Below is a small trained network, with its code and all its weights. Each question gives an input and a target symbol and asks what happens when units are switched off, that is, made to give their printed mean instead of their output.

import numpy as np


def w(rows, s, z=0):
    codes = np.array(rows[::2]) - 128.0
    scale = np.full(codes.shape[1], s)
    scale[-1] = z or s
    return codes * scale


def norm(h):
    return h / np.sqrt((h * h).mean(-1, keepdims=True) + 1e-5)


def f(y):
    return np.maximum(y, 0)


def softmax(a):
    e = np.exp(a - a.max(-1, keepdims=True))
    return e / e.sum(-1, keepdims=True)


def log_softmax(a):
    a = a - a.max(-1, keepdims=True)
    return a - np.log(np.exp(a).sum(-1, keepdims=True))


def net(x, mask):
    ids = ['βγθλψω'.index(c) for c in x.split()]
    T = len(ids)
    res = E[ids] + P[:T]
    r = norm(res)
    for j in range(3):
        rows = slice(4 * j, 4 * j + 4)
        q, k, v = (r @ M[0][rows].T for M in (Q, K, V))
        z = softmax(np.where(np.tri(T) > 0, q @ k.T / 4**0.5, -1e9)) @ v
        o = O[0][rows]
        res = res + np.where(mask[j], z, o[:, -1]) @ o[:, :-1]
    y = f(norm(res) @ A[0][:, :-1].T + A[0][:, -1])
    res = res + np.where(mask[3:7], y, B[0][:, -1]) @ B[0][:, :-1]
    return log_softmax(norm(res)[-1] @ U[:, :-1].T + U[:, -1])


Q, K, V, O, A, B = {}, {}, {}, {}, {}, {}
E = w([
[47,141,121,170,106],'β',
[89,213,173,117,116],'γ',
[77,168,83,80,215],'θ',
[46,175,173,93,126],'λ',
[140,72,238,102,112],'ψ',
[188,251,119,205,99],'ω',
],0.02)
P = w([
[88,129,109,165,183],'0',
[176,119,64,127,117],'1',
[79,169,148,216,212],'2',
[202,108,52,101,81],'3',
[103,140,164,226,213],'4',
[223,86,52,65,52],'5',
[114,135,191,248,211],'6',
[231,116,5,55,30],'7',
],0.012)
Q[0] = w([
[185,114,99,145,122],'h1',
[102,70,97,186,124],'h1',
[155,162,111,118,101],'h1',
[111,136,188,201,235],'h1',
[160,175,202,183,174],'h2',
[178,131,83,16,101],'h2',
[97,90,177,212,254],'h2',
[113,172,157,126,152],'h2',
[69,123,200,164,155],'h3',
[195,127,97,126,118],'h3',
[137,100,76,86,71],'h3',
[143,94,106,155,185],'h3',
],0.019)
K[0] = w([
[106,142,107,82,106],'h1',
[159,166,121,55,229],'h1',
[122,104,137,93,87],'h1',
[72,130,161,178,191],'h1',
[91,91,85,178,131],'h2',
[205,164,113,99,120],'h2',
[4,114,155,199,86],'h2',
[122,82,108,152,103],'h2',
[122,140,153,211,214],'h3',
[126,119,124,101,82],'h3',
[189,145,84,18,115],'h3',
[144,144,162,220,72],'h3',
],0.017)
V[0] = w([
[186,154,180,58,172],'h1',
[154,131,43,55,251],'h1',
[169,23,198,128,140],'h1',
[192,195,182,50,170],'h1',
[87,109,130,135,17],'h2',
[137,107,152,43,203],'h2',
[123,71,71,185,63],'h2',
[116,68,32,223,102],'h2',
[81,83,145,151,104],'h3',
[56,149,164,80,136],'h3',
[208,131,201,138,119],'h3',
[52,171,225,135,74],'h3',
],0.012)
O[0] = w([
[131,194,100,100,220,100],'h1',
[138,98,85,76,155,75],'h1',
[68,179,64,138,103,14],'h1',
[160,229,105,137,254,130],'h1',
[87,147,121,129,224,139],'h2',
[181,145,168,190,70,82],'h2',
[107,164,186,82,173,92],'h2',
[58,174,196,105,158,111],'h2',
[104,145,151,55,101,135],'h3',
[166,124,177,107,125,220],'h3',
[133,36,102,121,106,61],'h3',
[142,105,123,10,121,254],'h3',
],0.011,0.0082)
A[0] = w([
[124,122,197,88,117,109],'n1',
[102,88,172,99,148,150],'n2',
[24,95,187,112,205,223],'n3',
[93,4,138,149,91,1],'n4',
],0.019,0.0049)
B[0] = w([
[88,167,79,120,90,217],'n1',
[63,199,113,166,173,198],'n2',
[81,188,254,94,221,248],'n3',
[75,45,141,132,38,168],'n4',
],0.02,0.012)
U = w([
[146,69,127,113,60,215],'β',
[213,66,85,78,188,177],'γ',
[215,164,150,234,96,121],'θ',
[248,189,165,9,47,2],'λ',
[100,201,2,114,87,65],'ψ',
[116,143,172,137,163,220],'ω',
],0.0096,0.0046)

Each question gives the input, a string of symbols that net reads in full, and the target symbol t.
The units are the heads (4 rows each of Q, K, V and O) and the neurons (one row each of A and B). Each row of codes is followed by its name. A weight is (code - 128) times the scale printed after its matrix; where a second scale follows, it is the last column's (O, A, B and U).
mask holds one flag per unit, heads first, then neurons. A switched-off unit (its flag False) gives its mean, the last column of its rows in O or B, instead of its output. The means were averaged over made-up inputs and are rounded, as every weight is.
A unit's drop is (log p(t) with every unit on - log p(t) with that unit switched off) / (log p(t) with every unit on - log p(t) with every unit switched off).
The circuit of an input: a set's keep is (log p(t) with only the set's units on - log p(t) with every unit switched off) / (log p(t) with every unit on - log p(t) with every unit switched off). Starting from all 7 units, units are removed one at a time, each time the one whose removal leaves the highest keep (on an exact tie, the one counted first), for as long as the keep stays at least 0.8.
units of the circuit, in order: the units of the circuit, biggest drop first
most important unit: the unit with the biggest drop
top k neurons: the k neurons with the biggest drops, biggest first
heads that matter: for each layer, one digit per head in row order, 1 if its drop is at least 0.15 and else 0, layers parted by /
input γ θ λ β θ γ β γ, target γ: most important unit : h2
input ψ ψ β β λ θ, target β: units of the circuit, in order : [h1, n4]
input β θ θ λ θ λ ω θ, target λ: units of the circuit, in order : [h2, n2]
input γ γ θ ω λ, target ψ: top 2 neurons : [n3, n1]
input γ ψ ψ λ θ λ, target λ: heads that matter : 011
input θ λ λ β θ θ β γ, target θ: heads that matter : 001
input β λ β θ β ω, target θ: heads that matter : 001
input ψ θ γ θ, target θ: heads that matter : 011
input ψ λ θ ω θ, target γ: heads that matter : 110
input θ θ ψ λ ω ψ, target λ: units of the circuit, in order : [h1, h2, n2, n3]
input θ θ θ θ γ ψ, target θ: top 2 neurons : [n3, n1]
input ω γ ψ ω λ, target ψ: heads that matter : 111
input γ γ γ θ θ λ γ λ, target λ: heads that matter : 110
input γ ψ γ ψ, target ψ: units of the circuit, in order : [h1, n3]
input ω θ β λ γ β, target λ: heads that matter : 111
input ω θ β β θ β θ θ, target β: units of the circuit, in order : [h1]
input ω θ ω ψ γ, target λ: heads that matter : 111
input β λ β θ ψ β, target θ: heads that matter : 011
input ω γ ψ ψ, target γ: top 2 neurons : [n1, n3]
input β γ ω ψ ψ γ, target ψ: units of the circuit, in order : [n3]
